Each row is followed by its class.
[ 174  -69   24  -45  375  -24   89 -145 -108  -48  -11   13  -60  133
   -3  249 -313  -81  -87  -47 -171  125 -117   84  -42  123  280 -312
  163  233    4   57 -146   46  -33 -227 -116   56] -> pifog
[ 161    7  -63  143  185  136   45  -25   91 -243 -145   35  -24  -52
   15   67  181  178 -125   11 -136   50 -316 -117 -139   49  210  -17
 -100   66    0 -265  -64   54   50   84   14  109] -> pifog
[  -3  -12  295  -31  -27   60   99  -92   79   87  -48  182  -90    6
 -134   77 -191    4  -72 -134   16   -4    0  115  -50   29  -16  -65
 -203  -24   24   63    2  -90  -38  249   17   -2] -> Nat
[ -28   49  128  176 -169   42   89    4   17  142   13   69 -110  136
  269 -166   17 -117  -58  -87  163  -57   -9 -120  -84  -49 -247   25
  -39  -14  170 -162  140   43  -28   -8   37  -10] -> Nat
[   9   70  247  -17   79  214  -46    3  -39   61   26  -16  146  104
   53 -139  -18 -159   75    9   25  -73  153 -106   31  -11 -209 -137
  205  -18   85 -133  -10   -1  -70 -355  -89   11] -> gam
[ 373   57 -160  351 -301 -172 -179 -129  -23    6 -101   35  -17   96
   78  216  128  185  -91 -215  -89  -82   -9  296  -42   27   -1  285
 -188  -20   15  185  102  -12   21  342  352   49] -> luko
[   4   53   -7   42  -10  295  135  104  186  130 -214  175  281   14
 -244  123  189   90   23 -150  -75   42 -104  101 -112  -79  337  143
 -313 -189  -53   20  -39  -46   30  137  235   98] -> dezag
[ -30   64   13   43  -57   31   49   61  128   65 -131  -17 -306   24
 -141  -82  144   44   20   -2   54 -100 -156  -47   -8 -158  314   95
 -189  130   56  -90  -16 -230  -32  433   73 -137] -> luko
[  52  -76  203  122   31  -94   48 -134   91   81  -33   29  -38 -146
  121   76  -96  -65   30  -88  -67   85  108   16  -92   -7  190    6
  202  179   92  231 -179  186  -41    4   43  108] -> gam
[ 117 -123 -283 -120  -16  -28  210  -78   65  -85   43 -105 -176  -59
  -13   47  -57 -310 -119  -12  177  -19 -188  -71  265 -106  123    1
   50  -83  -83    6  240    4   36  344  160 -112] -> pifog
[-137  254   28 -343 -131  -80   57  -87  158 -107  129  -20 -218  205
 -152 -239  170  -18   70   56  191    6  117  109  234  -76 -123  352
 -153  169  172   30 -114 -134   24  192  106 -322] -> kivi
[  -7  -63  -14   -4   27   89  -18  -78   19  -43  -81   29   30   42
   92  -49  -21   -4   97   -4  -83   41  -69  -88  -58  -41   14  -33
 -117   11   35   -2   76  -14    1    0   30   23] -> kivi
[-201   38  -59 -123 -148   14 -294  184   14 -389  319 -227 -102  106
  150 -214  123  -20  -22  186  -20   54 -215  122  -26 -374  -89  -71
  -57  -80  -26  -35  261 -155  164   52 -207 -124] -> kivi
[  18  -49   48  118  -36   79   -2  -80   60  -25  -53   13 -120   40
   88 -105   91  166    7   41  123  -13   34 -102  -49   11 -170   49
   29 -130   51 -359  -93  124   79 -185 -100   44] -> dob
[  19  119  183   44 -253  263  116 -188   -2  114 -142   14  -33  197
  216 -264  150 -126   25  -76  106   -6    5 -138   57  -15 -211  165
   32  -25  189 -211  199   -1  -93  -62  225  -35] -> gam
[ -36  -72  -81   40   30  -48  170  -88  -28  105  -22   59   10 -164
 -130   29 -153    3  -13  -16   -7  -87  -83   10   48   78  280  -49
  -65   55  101  230  -80   60  -42  208  103  -48] -> vib
[  66  -39  127  -93  -53  -71   -9 -205   75  -59  121  148  -81  150
  213   65  -96   70   39  -94   58  -95 -128   15   16  107   45 -100
   51 -146   88 -156  -32 -105  -22  169  -72   -9] -> kivi
[ -89  253  442  242  -58  331  -77   21   81   97 -197  117 -116  206
  -20  -81   26  -36   11 -226   87  160  -43   67  199  -19  186  207
  107   60  210   13   23 -125 -150  143   13   10] -> pifog
[ 103 -125  188   64   -2  -26  -32 -129   90  -71   48  -22   65 -133
    0  140   65   73  -40  -16   72 -148  -63  -27 -253   19    3 -105
  135   45   24 -162  -57 -126   -1  199    9   79] -> dezag
[  30  -42  -64  137 -228  -29 -191  -65  -66  112   44   99 -160  103
  -98   27   56  316 -107  -88   -4 -113  -55  112 -126 -137  170  122
   98  -95 -171 -157   64  -36  -14   77   35   44] -> dob
[ 149 -124 -237  418 -439    8 -189  119 -258  217   30  109  202  -81
   18    8  221  480  -84 -107  -58 -422 -264 -126 -223   -4  273  -96
  -56 -165  -78  -12  162  -54  -65  423  318  -17] -> dob
[-157   70  189   44  124  469  106   35  168   -6 -144  -13   33   -5
   84   17  -20 -207   85 -106 -131  235  -15  -43   19   22 -125  120
  263   59  186   67  -73  298   27 -416   22   56] -> dezag
[  17   79  -19   83  -58   78 -172  -70  -57  -19  -71 -108 -254  105
  143   -1   22  -47   17  -36   24  -66 -151   23  -31  -72 -113   22
  -44   86    0   -4  146 -164   11   88    0  -19] -> luko
[ 105 -131  379    3 -238  200  248  -45   68   -1  188  316  152   56
  170   22  -36  -96 -110  -54  -35 -144  216 -121   -7  275 -247 -276
   47  -87  214 -101 -155   67  -93  165  146  -18] -> kivi
[ 106  -27   42  -23   -4 -183   24  -95   23   68   79  115  -46   67
   74  -16   -1  -54  -60 -162   65  119  -63 -121  -33  -88  237   97
  -90  150  -34 -100   95 -136  -18  135  134   41] -> kivi
[  19   74  116 -238   25 -142  100    8  205 -130    6  -52   52  142
    4 -119  102  -62  -56   82  123  232  176   61   93   58 -228  193
   12  152  162 -331  -88  -58  127  -84  -20  -77] -> luko
[  89  -95  283 -166 -122   80  283   -2   77   32   74   95  110 -166
  245   80 -271 -108   24  -93 -339  -65  -58  149   86  175   27    8
   36  -72  205    3 -225   47   82   24  235  105] -> Nat
[  61   35  212  139  -71  110   45    5 -112   37   85  149  -16   65
   27   49  -99   48  -70 -136   33  -79   50   53   93  181  -37  -83
  -37   36   42   68 -146  -58  -60  -82   87  120] -> pifog
[ 125  107  110 -232  265   53  124   15  149 -248  -43   30 -136  -41
   11  -28  252 -175  -41  184  228   10 -134  -83  196  203 -173 -136
 -352 -101  270   46   23 -205  -82  230   83 -130] -> Pere
[  18  188  121  172  129  334  -56  138  -34  -43  -27  -16  -57   59
 -163   77  165  -65  -26 -128  -97   -3 -130  113  -36  -17 -111 -154
  128   18   44  166   55 -199 -126   -9   49  110] -> kivi
[ 169 -137 -546  -72   -5 -899  115    4  -51 -208  212  -14  -45    8
  344  -72  -44  313   64  140  -72  189  -87   -9   27  117  266    3
 -270  -32  -67 -292  -42  140  -11 -319  -41  -20] -> vib
[ 115   78   -4  125  -82  -95  -80  -18 -166  -54  -87    8  -13   71
   71   35   14   29  -49  -73 -108   94 -102  152  -92   27 -193   -6
 -116  120  -89   34  149 -105  -14 -138   69  183] -> Nat
[-129 -155  -27 -298  422   83  405  -61    4 -163   20  100  356  102
  132   67 -181  -32   19   12 -222  339 -166 -170 -191  147  114 -188
 -289   31  -15 -151 -516   13  -19 -691   56  144] -> dezag
[ 210  -48 -201  -98  300   57  -81 -179   76 -164 -116 -218 -197    9
  257  145   43 -189   93  101  -91  316  -40 -157   29 -111  -23   42
   61   69   -7 -171    5  259   92 -183    6 -212] -> vib
[  77   12  120  -47  161  487  213  209  331  -40   58  132 -249  110
  639  192 -172 -383    8 -117  108  114   42 -209  234   27  227  138
   52 -140  136  155    9   87   39  215  406  -86] -> vib
[ 116 -216  194  -62  -47  176  -20 -259  233 -214  109  141   36    7
   92  111  -83 -117  -47  -16 -123 -224   75 -151  -56  123  -72 -146
   99  -96   -3 -354 -184  -63  109  320 -171   51] -> luko
[-315  -15 -252 -292   26  -60  180  113  -21  120  132 -111  206   58
 -247 -129 -352 -145  -78    7 -124  274  110  317   84 -287  196   46
  317  186 -132  258  111  197   -8 -426   58   -7] -> Nat
[   7   27   99   28   -9   35 -132  -69  111  127  -24   31  -34 -145
   42  -35   49  137  126 -106  -39   59   40   81   22 -103   60  276
    2 -109   88  -67 -106   61  -16 -177  155   58] -> Pere
[  -9  -80   86   94   92  153   86   26   78  -42  -38   24  162   -8
  -73   68  277   54  -13    9   72  -57  -78 -122 -195   44 -127  -73
  -10   11   94 -105 -159   33   -6 -163  -26  181] -> Pere
[  28    5 -232  140  195 -252  -50  317  -96 -183   89   21 -114  -92
 -235  239  -13  280 -279   95   76   78 -213  130   83  168  128    1
 -326 -154  -16 -147 -104  -24   83  200 -179 -202] -> dob
[  81 -233 -350 -164   61 -375  -35  -63 -101  -19   70  -71 -190   33
  108  324 -442  -53  118   75  -53   32  -36  211   50   -9  277 -309
 -163   21 -199   -2   51  -62   91  204 -171 -198] -> kivi
[-315  152  151  -74   13  605   34  146  334  269  -59  189  193   31
   31 -158 -104  -14  428 -248 -204  -58  121  134   95 -111  122  100
  161 -224  160  189  -30   14  -64 -217  189  186] -> vib
[ -48   65   45   -5   65  139   32   87   -4   28   38  -97 -115    8
    8  -24   -7   -1   15   50  164 -117   63  -62    3  -66 -152  -78
  131  -35  -77  -97 -156  -10   16 -102  -66  -73] -> pifog
[  47 -113  110   77  -46   50  104  -86   81  107  105  118   -7   43
  218   82 -121 -115  243 -135  -45 -173  214 -180  -85   39    1 -174
  137  124  -32 -152 -285 -110    6  147   -1  114] -> vib
[ -91   86   25 -184  -56  216   55  125  148   46  -62  -83  -73  232
   17  -87  274   79   80  109  217  -51   46  -17   71  -83  -42   87
   65  -12  106  -24   63  -49  -89   33  150 -138] -> kivi
[  41   44  -17  -33  -11  102  297  -17  -17  -69  -91  -19   54  110
   10  -88  233  -10  -74  185  194  -31   93 -156  -33   50 -190  -71
 -306   96   85 -151  -38   85 -110    3  145 -114] -> gam
[  45   -3   96  -90   88 -373  -65 -117 -139  -39  243   37  179  -50
 -151    1   -6   92   23   36  120   25  122   67 -196   19   -7 -174
   -8  -13   32   97   90 -301 -162  108   30 -111] -> gam
[  -4 -230  155   88  -35 -144  -48  137   25 -137   59    1  275  -74
  284 -109   43 -171   39   -6 -131  236  -67 -246  -78  183  106 -244
 -212  125   81  -96   26   -3  126 -422 -147  217] -> Nat
[ 128  -12  -89   75   62  -91  216  -63   54   74   68   70 -213   21
   61  -25   88   97  -20  -23  107  -75   26 -164  -14   93  130   18
  -67   30  157  -74 -109   69  -44  147  162  -99] -> Nat
[ 166  118  268  253 -191  213 -493 -242  -90   26 -220 -105 -177  126
 -127 -162  494  271  101 -110  -62 -224 -346    1 -270  -48 -132  -81
   -4  -26   42 -302  166 -380   47 -101 -159  195] -> Pere
[  54   50 -235   -4 -175  195  134   43  248  370   48   17   82 -122
  135  205  -84   80  123 -149   49 -298  122  217  106 -117  427  471
  216 -413  147  272   71  376   15  206  503 -214] -> Pere
[ 310  -26  397  105 -122  519 -165  -61  172  -24   81  -46  -97   36
  212  250  107 -310 -407 -169  227 -176   68 -171   -3  -38 -178  -76
  214 -182 -139    0   91 -121   84  537  207  -59] -> luko
[ 181  -79 -125  203   79  -45 -160 -154  -71 -168 -233   69 -132  -90
   61  405 -377  279    2 -127  -35  -68 -276  152  -82  190  -14 -245
 -270 -147 -333  -12  -80 -113   62  294 -108   36] -> vib
[ -47 -309  237 -234   83 -243   61  -43    8  148  220  146   84 -221
   65   86 -247   20  -58  -20 -109  -38  -26 -197  196  152  460 -314
   62 -112  -14  298 -257   64 -163  287 -143   63] -> Nat
[ -37   52  -28  -47   18   31  245 -156  -66   50  103  -20   85  -59
  -54  -98   91 -139 -148  -12  111   49  -24  -28   36  -68  -58   99
  171  126  107  -56  -11  106  -32    1  141   74] -> gam
[  -7 -124 -325 -217 -125  -23  295 -308   26  141 -132  119  132  -85
 -267 -165  119  -86 -129  125  158 -214 -180 -245 -319 -162  321 -113
 -333 -157 -297 -257  308  -15  101  190   17  -38] -> Pere
[   8   57   -4   41 -167   86  -46   70  -84  -59  -11    0 -161  122
   51  -45   92   31  -45   96   77 -107  -34  -86   70  -12  -98  -39
  -59   13  -45 -114   69  -26    2  139  -60 -127] -> luko
[-143 -112   71 -136  -27  -21   44 -119   97  162   29    9  162 -206
 -475  -33  240  140 -267  237  309 -173  169 -226   87   39  222   74
 -290  -86  103  -14  -95  239 -106  538 -124 -390] -> vib
[-144  -94  -44   96 -167  565 -131  -51   43 -195  -47 -109 -155  222
  131   88  -54 -195 -241   25 -221 -133 -361  -46    5 -128   77  104
  258 -102    8  -61   80  138  182  231 -150 -132] -> vib
[  81  113  -78 -217  165  176  100  -32  114   27   65   -6  182  422
   65 -169  260 -190  148  -43  142  176    9 -200  137 -168    9   31
 -124  -23  220 -304  -37  -41   18 -147  130 -240] -> Nat
[  83  -22  -77  126  -41    3   -2  -16  -82  -29    7   -1  -53   73
  141   57  -11  -42  -16 -109  -90   35  -90  -45   12   53  -30  -32
    8   75  -27   14   36  -54   -8   49   81   81] -> Nat
[  90 -115  -49 -123  -16 -173   67   67 -103  273   17  -51    2 -133
   50  144   21  -55 -129  127  383 -212  -44    0   15   76  -42 -201
    4 -126   22  150   54   47  -28  101  107 -120] -> dob
[-126   13 -203   30   59  353  162  200   64 -203   44 -162 -263   47
 -174 -163  326   -4 -324  242   50  136 -142  -58   90 -289    2  -28
   70 -111   -8  -25   17  363   16 -104  -49 -101] -> dob
[ -19  168 -287   15  136  259   61  110  145   82 -240 -177  313  -25
 -298  -77  177 -308  175  -39  -25   33  110  -13   67 -277  105  217
  277  210  -27  441  241  129   20   62  229   14] -> dezag
[-158 -131  219   -7   -4  132  -47  -62 -120   76  191  131  -17 -109
 -131   17  -15  119  -37   33    0 -230  -90 -141    8   31  118 -178
  263 -159   52   48 -174   35 -171   71 -155  -20] -> gam
[  71  -28  293  304 -163  236 -318  -11 -125 -363  124   40 -123  109
  162   55  -78  133  -40  -96 -324  -64 -289   61   89  195 -208 -300
  -84  -26  183 -249  -15 -173  -28  162 -222  -13] -> vib
[-130   12  -36    8 -170  306   46  234  -22   73  202  -51  -79  108
  224  115  -25 -100   25 -139  -55 -195 -209   62   -7  -86   59  -94
  -42  199   88   85    9 -206   88  305  220   26] -> luko
[ 139  -89 -248   72   99  -36  124  131 -231 -425  -93  -48    7  -29
   66  324   30  177  -92  126 -350  294 -390  137 -190  139 -245 -155
  -33 -212 -211 -338 -266   55   76 -507  -48   23] -> Pere
[ -14 -112   55 -104   59  225 -189   75  122   94   25   56 -104   -9
 -305  149    3  215   81   65   46 -227  196  -87  273 -103  360  184
   25 -177  -13  203  -80   82  -66  552   22 -300] -> gam
[  -2  218 -286   81 -268   62   41   45  -65  -56 -103  -61 -483  277
   30  159 -224  -23   66 -165 -140    3  -66  274  222  -21  -29  187
  103   61 -296   18   30   -4  170  166  -89  -97] -> Pere
[  42  -87  117   36 -147  -85  -51 -170  -38   -9  -27  114   47  157
  -70  -53  254  222   70   86  136 -200   27 -141 -134   41 -141  -19
 -138 -135   15 -330  140 -137  -88  187 -174   85] -> Nat
[  59 -133 -217  237 -181  121  -61  -55  189   71 -143   65   41   55
  311  310  -61   16  199 -267 -318    5 -273   -9 -111  171  446   37
   36 -154   60 -116  -69  151  158  135   29  -95] -> vib
[ 108  -63   -2   60 -246   59  -50 -193 -513  -26  285  239  -62   29
  336  264 -387  -30 -233 -294 -578  -53 -641  184   79  247   27 -250
  354  -94    5   79 -136   49 -114 -197  143   70] -> Nat
[  61    9  -66  -17   56  -63   56  -73  -44  -40  -28    2  -95  117
  312   -5 -100  -64  141  -58  -54  125   -7  -59   22   90  -82  -37
   31  193   27  -82   23  -26   49 -106   33  107] -> gam
[  61  -46   81  -79  -69  -57   29 -121   56  176   88   57   83  141
   42   95   39   82   66 -100  160   -7  215    4    0   47   52   71
  -63   28   43 -161   22  -68  -80   76  132   -3] -> dezag
[  12  -39  -60   44 -197 -225  -97  -71 -123   45   67   26   30 -111
  -85 -148  173  126  116   88  -36 -205   59   22  -19  -54  -35  -22
 -207  100   15   75  -43  -69  -44   47    8  125] -> luko
